B, the same points and some others measured another way; then each row and its match in B
B:
0: [   9  -95 -133  140 -170    6  130   65 -552 -225  161 -110   15  -53
  213  -64   60   71  172   54 -250 -124 -233  482  -62   54]
1: [ 116  116 -229 -160  -31   52  212  -34 -118 -154   -9 -218 -145  184
  -22   -8 -222   46  273 -348  116  147 -218  194   19  132]
2: [-146  260 -150 -125  112  176   97  206  -61  -83 -102 -219 -101  196
 -224  -11 -314  -14  -24 -176  -21   27  -45  174 -152   43]
3: [-195   66  -62  -13  -58  278  -84  157 -208   28  -14   64  295  -66
  203  159 -218  383 -235  226 -207 -272 -109   93  195   68]
4: [-307  171  179  -13  102  183 -199  248  227  135 -182   86  215  -13
 -184  174 -192  107 -290  237  -70 -264  110 -199  -54  -45]
5: [  54 -318   70  148  -40  -56    7 -264 -107  113  268 -100  181  151
  166 -108  120  102   45 -181  243  -14 -359  125  151  458]
6: [-206   91  243  137  131   19  -45  100   94   51   85  -25  -80   34
 -283    0   -7 -204  -25   53  129  -48  185   11 -282   -9]
7: [ -64  315   54 -150   83  167   61   57  167  -44   28   65 -149  -39
 -174  198 -282  -12  151  -81  208   85  289  -93  -38 -121]
8: [-119  -52  -79  -57  -52  -33  -87  227  -72  -41 -247 -158  276  130
  -60  -59  -74   55 -116  -18 -294 -261 -372  133  -48  182]
9: [ 225  208  -64 -213  -81   18  211 -176  124 -164   53   40 -251  -39
    0  212 -209   35  508 -263  323  217  110  -88  114  -81]
10: [-309   11  366  138   48  -87 -280  279  240   94 -188  115  233 -102
 -289   76   95 -163 -189  348 -184 -379  110 -177 -271 -107]
11: [ 149  163 -132 -150  -31    9  216  -90   23 -148  -10 -117 -245  108
  -65   87 -195   -4  387 -285  222  181  -46   45   -1   -4]
12: [ 110  119   54  -79 -110  -14   74  -97  147  -82  -55  116 -101 -102
   30  239  -92   87  344   29  164    1   75 -184   78 -145]
13: [-185  129  184   87   96  131  -33   70   14   44  157   59  -19  -47
 -131   79  -87  -42  -33   76  122  -49  221   22 -118  -10]
14: [-217 -151  187  326   39   49  -56   24 -269   70  280  -49   93   21
    7  -91  134  -28 -149  155    2 -160  -48  259 -160  168]
15: [ -73   71   16   51    5  220   45  -69 -101   45  165   31   13   -1
  122  141 -155  242   -5   50  172  -18   24   28  133   83]
16: [ -31   79    9   35   -8  170   79  -80 -112  -10  183   19  -55  -13
   92  120 -134  155   99  -13  179   28   56   72   80   52]
17: [  -8  215 -203 -177   43  156  157   70  -67 -105  -46 -191 -114  176
  -91   29 -314   73  118 -273   82  109 -105  154   -9   89]
18: [  24 -232  235  259 -137 -253  -28  -74  -91  -56   93   30   17  -83
   15  -22  307 -138  240  160  -12 -170 -118   75 -166    7]
19: [ -68   40  163  115  -98    1  -30   65 -106  -87   80  151   18 -213
   44  146   45    7  147  242  -83 -173  137   44  -73 -158]
20: [ -96  168   80   36   77  -22   67  119   57  -82  -39 -110 -209   78
 -294    3  -71 -218  151  -57   76   22  101   64 -305  -90]
21: [-129   46  215   34  -60   29 -156   91  190   61 -148  183  192 -140
  -14  232  -29  130  -34  306  -52 -277   64 -248   37 -109]
22: [  16  -49  -33    0 -104 -139   43  111 -167 -176  -54 -116   39   17
  -57  -67   45 -118  204  -71 -186 -114 -210  234 -151   52]
23: [  53   89   -1 -156  -61   26   23  -13   85  -65  -25   51   74  -46
    4  140 -153   76  189 -106   71  -28  -19  -53  115   39]
24: [-132  301  138  -12  117   84   51  123  136  -59   24   18 -244  -23
 -305  120 -158 -185  144   -8  157   56  335  -31 -254 -194]
25: [ -74   78   39  -49   31  120  -21   -1  115   69  -30    0   80   65
  -31  117 -173  134  -17  -35  137  -52  -38  -92   79  102]
26: [  -8   19  110  -36  -90   10  -70   -8  143   16  -88  130  139  -91
   49  198  -59  145   96  122   33 -168  -28 -184  109  -21]
27: [-150  181  195   79   73   11   -9  119  137  -22  -34   18 -153  -30
 -269  104  -52 -167   94  115   81  -53  229  -67 -264 -176]
28: [  12 -102   -5  -73  -73 -157  -35   88   -2  -80 -111 -101  193   72
  -86  -72   22  -95  116 -166 -132 -134 -291  120  -59  194]
29: [ -66   61  185  -33  -11  -91  -78   99  196  -31  -86   65   63  -63
 -191   91   -3 -141  121   26    5 -129   76 -100 -129  -49]
30: [-112  141  173  -15  112   26  -13   49  184   20   57    3  -76   23
 -259   61  -96 -161   77  -86  191   25  187  -57 -165    6]
31: [-339  140  376   56  100   25 -276  290  322  118 -162  185  206 -139
 -314  158  -25 -125 -215  335 -111 -326  277 -250 -215 -149]
32: [ -75  275   24 -157   69  163   38   86  129  -39    3   31  -71  -12
 -158  167 -271   13   91  -99  137   39  200  -61  -15  -58]
33: [ -95  -92   -1   78  -78  -26  -39  130 -206  -64  -46  -87  179   28
   39  -38   21   56  -27   80 -220 -224 -256  198  -60  113]
34: [-257  -64  251  220  121   32 -110   81  -35  119  177  -39   96   51
 -169  -73   72 -124 -174   87   63 -138   40  111 -209  160]
35: [-110   44  215   62  -56  -41 -122  106  154    8 -135  136   97 -127
  -77  179   23   17   57  264  -63 -241   76 -174  -77 -150]
36: [  68 -178  202   70 -169 -181  -79  -90   34  -36   51  153  185 -167
  114   98  176    9  223  107   -4 -186  -88  -62   64   52]
37: [ -68  -61  252  166  -63 -143  -71   31   68  -16  -17   78   14  -96
  -87   69  162 -116  140  200   -6 -185   34  -60 -174  -88]
38: [-245   31  243  213   68   57  -91  129  -37   54  103   36   26  -49
 -148   31   42  -92 -104  221  -11 -167  147   60 -227  -34]
39: [ -70  290   59 -108   78  166   68   51  105  -51   66   54 -157  -46
 -155  178 -249  -20  140  -66  194   78  283  -47  -54 -113]
40: [  98   -4  -95 -142 -168   22   33  -23 -102 -119  -16   42  169  -75
  190  130 -116  195  197  -71  -68  -98 -180   66  212   90]
41: [-399   26  258  263  167  193 -161  187  -94  166  178   -5  143   18
 -150  -28  -15  -25 -373  235   -6 -209  132  117 -205  105]
42: [ -95   34   24  -27   29  233   -9  -60  -84   77  229   47  159   -8
  129  106 -179  231  -85  -60  156  -31   -1   60  202  217]
43: [ -74   29  212  -13  -95  -17 -155   70  202   28 -134  218  206 -187
   12  239  -12  107   45  268  -56 -269   62 -250   68 -118]
44: [ -20  125 -130 -128    5   93   81   66  -48  -74  -60 -138   -4  134
  -62   27 -219   65   88 -188   20   15 -147  113    3  110]
45: [  45   10 -125 -175  -71   52   30    8  -53  -66  -35  -73  172   70
   70   37 -178  149   86 -207  -22  -48 -241   92  159  215]
46: [ -40 -201   17   26  -79 -235  -80  127  -43  -60 -184 -181  230  146
 -114 -158  118 -122   34  -84 -225 -227 -432  154 -150  234]
47: [  46  172   48  -42   29  -83  136    6  153 -113  -60 -100 -293   90
 -275   50  -87 -219  340 -171  194  126   86  -21 -231 -105]
48: [ 130  -74 -142 -118 -133 -124   70  -15  -28 -117 -175 -156   88  138
   23  -17  -58   56  241 -205  -53  -58 -393   74   59  169]
49: [-142   72 -100  -67  -67  278  -47  143 -281  -32   66   52  300  -83
  227  127 -233  346 -169  106 -208 -212  -97  194  211  125]
50: [ 132   95   -7  -31  -84  104  167 -197 -105 -101  249   85 -160  -98
  157  179 -117  128  348 -101  266  125  112   50  143  -19]
51: [-161   14  -32  -62  -27  119 -107  178  -58   22 -130  -27  307   30
   39   61 -153  199 -181   73 -201 -253 -211   52   82  143]
52: [ -16  -81   74   17   24   34  -13 -134   77  102   88  -41  105  119
   14   26  -56  103   16 -129  231  -13 -155  -41  102  256]
53: [-166  330   75  -72   93  296   10   94  112   29   35  112  -82  -68
  -99  258 -311  141  -25  104  156  -11  316 -124   14 -150]
54: [ -67  188  130  -68   24   60  -12   71  146  -37   -8  101  -39  -93
 -138  172 -138  -38  131   28   92  -38  212 -100  -58 -114]
55: [  68  -66   45  -27  -83 -356   15  118  116 -172 -280 -182  -36  119
 -290 -112  123 -334  325 -150 -136 -101 -276   58 -314    3]
56: [-153 -242  216  332   36  -80  -52  -40 -197   84  268 -103   83   85
  -40 -173  219 -125  -66   46   73 -118 -146  241 -194  259]
57: [-103  -99   31  106  -76  -93  -44  164 -225 -100  -26 -101  152    7
  -31  -92   89  -78   18   63 -255 -221 -223  260 -163   96]
58: [ -94  263  138  -53  105   50   27   69  285    1  -87   17 -208   31
 -309  154 -171 -125  146  -21  218   46  241 -181 -183 -158]
59: [-140  138  -15  -56  -37   45  -28  266 -108 -132 -129  -31   87  -51
 -102   55 -120  -23    9   82 -260 -194  -17  143 -138  -77]
60: [  66   23 -119 -163  -64   11   63    4  -24  -86  -68  -94   89   87
   19   35 -159   90  157 -214    6  -17 -228   85   97  170]
61: [ -25  243   43  -79   49   68  107   42   74 -102   53   -3 -212  -20
 -192  118 -175 -106  236 -112  164   97  221   12 -133 -113]
62: [  19   14  105  168  -39   -5  136 -102 -183  -99  285    3 -213  -67
   14   42   63  -86  283    0  184   64  122  180 -129  -37]
63: [  13   50    7 -105 -127   94  -29   10  -37  -56    0  137  192 -148
  169  204 -132  231  103   68  -49 -148  -32  -33  210   12]
64: [-253  232 -141    1  -12  351    7  293 -348  -77  -19  -19  101  -53
  109  141 -291  298 -206  242 -287 -213   22  245   12  -97]
65: [ 119   68 -149   48 -229  163  198  -97 -428 -208  185   95 -104 -192
  397  231  -94  339  323  164  -30  -32  -11  215  197 -144]
66: [ 140 -142  -71  -19 -128 -251   83  -27  -57 -154 -122 -195   10  141
  -50 -106   93 -121  311 -216  -52  -43 -388  156 -103  155]
67: [  63  248  -27 -201   28   52  125   -8  160 -107  -19  -22 -183   30
 -173  136 -239  -64  296 -248  219  147  129  -51  -27  -47]
68: [-258  100  180  136  -18  153 -134  200  -59   27  -21  154  143 -173
    4  181  -50  127 -150  401 -167 -299  152  -25  -64 -161]
69: [  12  176   64 -107  -25   55   39    9  109  -69   16   87  -65  -91
  -58  184 -152    9  224  -38  132   10  159  -78   14  -90]
70: [  95   85   62  -42 -120  -12   54  -78   89  -83  -29  117  -66 -107
   53  220  -61   94  315   51  128  -30   52 -137   73 -128]
71: [-103   61   -3 -214    4  -39 -137  239  169  -28 -271  -56  308   62
 -180   17 -160  -23  -71 -114 -207 -214 -206  -36  -15  151]

[-258  -69   29  -53  105  -55 -166   74  -14  195 -136 -118  -23 -177
  302 -345  -76  144  349 -311  -94  151 -199  -99  115  435  159 -268
  132  208 -149   97 -140] : 52
[-243  173   12  -70  -11   98 -195  147  566  264  161  -12  -42  175
  128 -167  353 -399 -166  268    7  -40 -140  205    9 -613  -42   98
  197   69 -133  -82  -26] : 0
[  56 -140  287   26   37  -94   -3   96 -308  262  121  -16  -33 -108
  -30  155 -231  257  104 -145  202 -184  -87 -586  299  386 -352   86
   65   69  389 -132 -147] : 53
[-173   89 -208  -89 -185  105 -355  174  206  -74  114  -98 -244  -41
  203  -13 -105 -454  212  -41  110   25  -36  -11   37  -55 -254 -105
   37   35   41 -401   31] : 50
[ -43   84 -167   47  -39  191 -164   72   27 -468   52   59 -150  -66
   -4 -244 -198 -403  182   45  351  119   48  253  -76   48 -339  -39
 -113 -213  100 -271  217] : 9
[  85    8 -401 -415  -80  -91 -309  -46  280 -486  115 -204 -101 -116
   85  208  232 -324  145   70   -6  445  -59  483 -252 -247  103 -256
   69  103 -108  279 -144] : 36
[ -49  -63   67  -66   33  -69   22   84  -42   84  218 -105 -104  -10
  107  176  -67  127   51 -187   83  -72    8 -288  122  131 -113   75
  131  263  186 -190 -106] : 13
[  45  -11   21  145   31  122  112   11 -129 -273  213   80 -137   -2
  -68  -67 -212  -80  -10  -27  311  -83  116   27  -37   -9 -270   70
  -26  -39  196 -306  166] : 61
[ 143 -135   93  144   66   34  141  -56 -395 -259  124   72  -91 -134
 -107  -53 -334  167  122 -142  304  -33   67 -124   12  325 -249  -49
  -71  -52  262 -142   81] : 58
[ 250 -164   13 -344   54 -252 -122  -59 -140 -130   77 -140   68 -192
 -107  355  112  180  111   16   89  251 -147  -80   24  165  -73  -97
   67   69  219  461 -318] : 21
[ -48  -47   87   62  224   25   41 -121    8  -81 -126   92  128 -106
   -6 -549  124   90   69   68   42  245 -188  426 -141   -7  220 -254
   48  -78 -244  458   -3] : 28
[ 111 -128  234  -51  316 -138  342 -116  -31  -27  194    6  149   52
 -116   -6  249  418 -226   14   72   75  -32   99  -55 -114  172  147
  168  219   57  408 -131] : 51
[ -20  -96   77   68   92    4   60    9 -213  -81   76   -4  -65 -111
   55 -128 -209  149  154 -199  165    5   -2 -113   47  299  -95  -68
   31   84  113 -103   11] : 30
[ -86  -37  166  -51  153  -59  -48   -2  134  261  -18   -2  104  -29
   42 -247  226   99  -15   84  -37   85 -231   91   35 -112  127 -108
  152   69 -115  351 -161] : 33
[ -63   16   37   79  247   96   66  -92   89 -255  -77  119  109  -42
  -34 -580  132  -34   30  119  144  246 -113  536 -179  -77  135 -127
   19 -125 -218  351   96] : 48
[  49  -68  117  -42   68  -40  -19   49 -143  -54  109  -13  -16  -74
  -51   53 -117   76   77  -45  231  -10  -42 -191  112  207 -264   75
   28    3  264  -36  -62] : 27
[-185  -32   64 -178  187 -125   85  118  150  135  200 -182  -12   59
  240   94  141  226    2 -263  -48   41  -21 -190  107  115  127  179
  245  465   37  -37 -159] : 34
[ -39  -69  284  -80  141 -132   49   41   95  451  151  -42   89   46
   11   51  226  232 -143   56  -31  -93 -179 -234  157 -135   24   96
  230  215   80  221 -246] : 49
[ 127  -82   85  130   54   52  192  -21 -274 -253  244   61 -118  -31
 -108   53 -268   85    4  -94  330 -108  135 -114    5  127 -285   93
  -28    8  294 -276  119] : 7
[-424   22  133 -236   31 -144 -350  282  345  716  -38 -233   -9  -14
  429  -54  198   36  207 -203 -232  -11 -316 -444  344  186   76  -13
  313  394  -80   -8 -341] : 14
[ 224  -69  -98 -123  137  -39  161 -129  -74 -561  214  -12  -10  -38
 -153  108   57   52  -67   39  230  229   96  333 -216 -104  -19   32
    8   45  118  195   30] : 29
[-150   42   69  267   26  217  -90   51  -94  -72  -84  147  -85 -101
   49 -593 -269 -201  210  -11  249  -25  -80  126   15  170 -208 -190
  -75 -226  -41 -211  206] : 11
[-213  -36  107  -80  -21  -63 -214  176   42  410   33 -128  -78  -86
  242  -17  -64   45  211 -199  -42  -74 -183 -411  254  256  -91  -74
  164  219   77 -154 -195] : 15
[ -80   47   85   49  123   80  -66  -19  168    5  -46   89   78  -21
  -18 -438  153 -136   -9  194   96  122 -178  350  -71 -209   16 -120
   58 -137 -150  256   17] : 22
[-243   16   68  -83  -19  -17 -265  216  123  336   15 -108  -77  -48
  238  -84  -44  -88  208 -127   25  -45 -166 -327  241  204 -166  -10
  140  142   75 -188 -133] : 16
[-249 -154  391 -126  130 -247 -116  207  -60  880  -13 -192   71  -88
  289   60   21  480  173 -332 -187 -161 -319 -810  476  500   28   20
  302  430  134   74 -425] : 41
[  45 -114  329   93  383  -73  311 -157  -66   65  -13  124  256  -11
 -143 -427  236  416 -158   95   72  124 -172  262  -61  -51  239  -14
  130   21 -102  601  -78] : 8
[ 164 -161  168 -239  -23 -230 -128   20  -98  308  176 -123   14 -110
  -53  426   81  197    1   32   11  -37 -171 -400  184   26 -150  -39
  152  153  273  228 -364] : 68
[ 328 -269  217 -249  169 -309   96 -112 -376  -17  100  -92  144 -193
 -181  380   23  518   43  -81  117  137 -130 -304   99  361  -82  -14
   85  125  345  528 -343] : 31
[ 151  -28  -93 -232   59  -87    2  -43  125 -320  241  -80  -21    7
  -76  239  203  -64  -95  118  132  188   16  233 -134 -258  -38   52
   87  107  107  189  -93] : 63
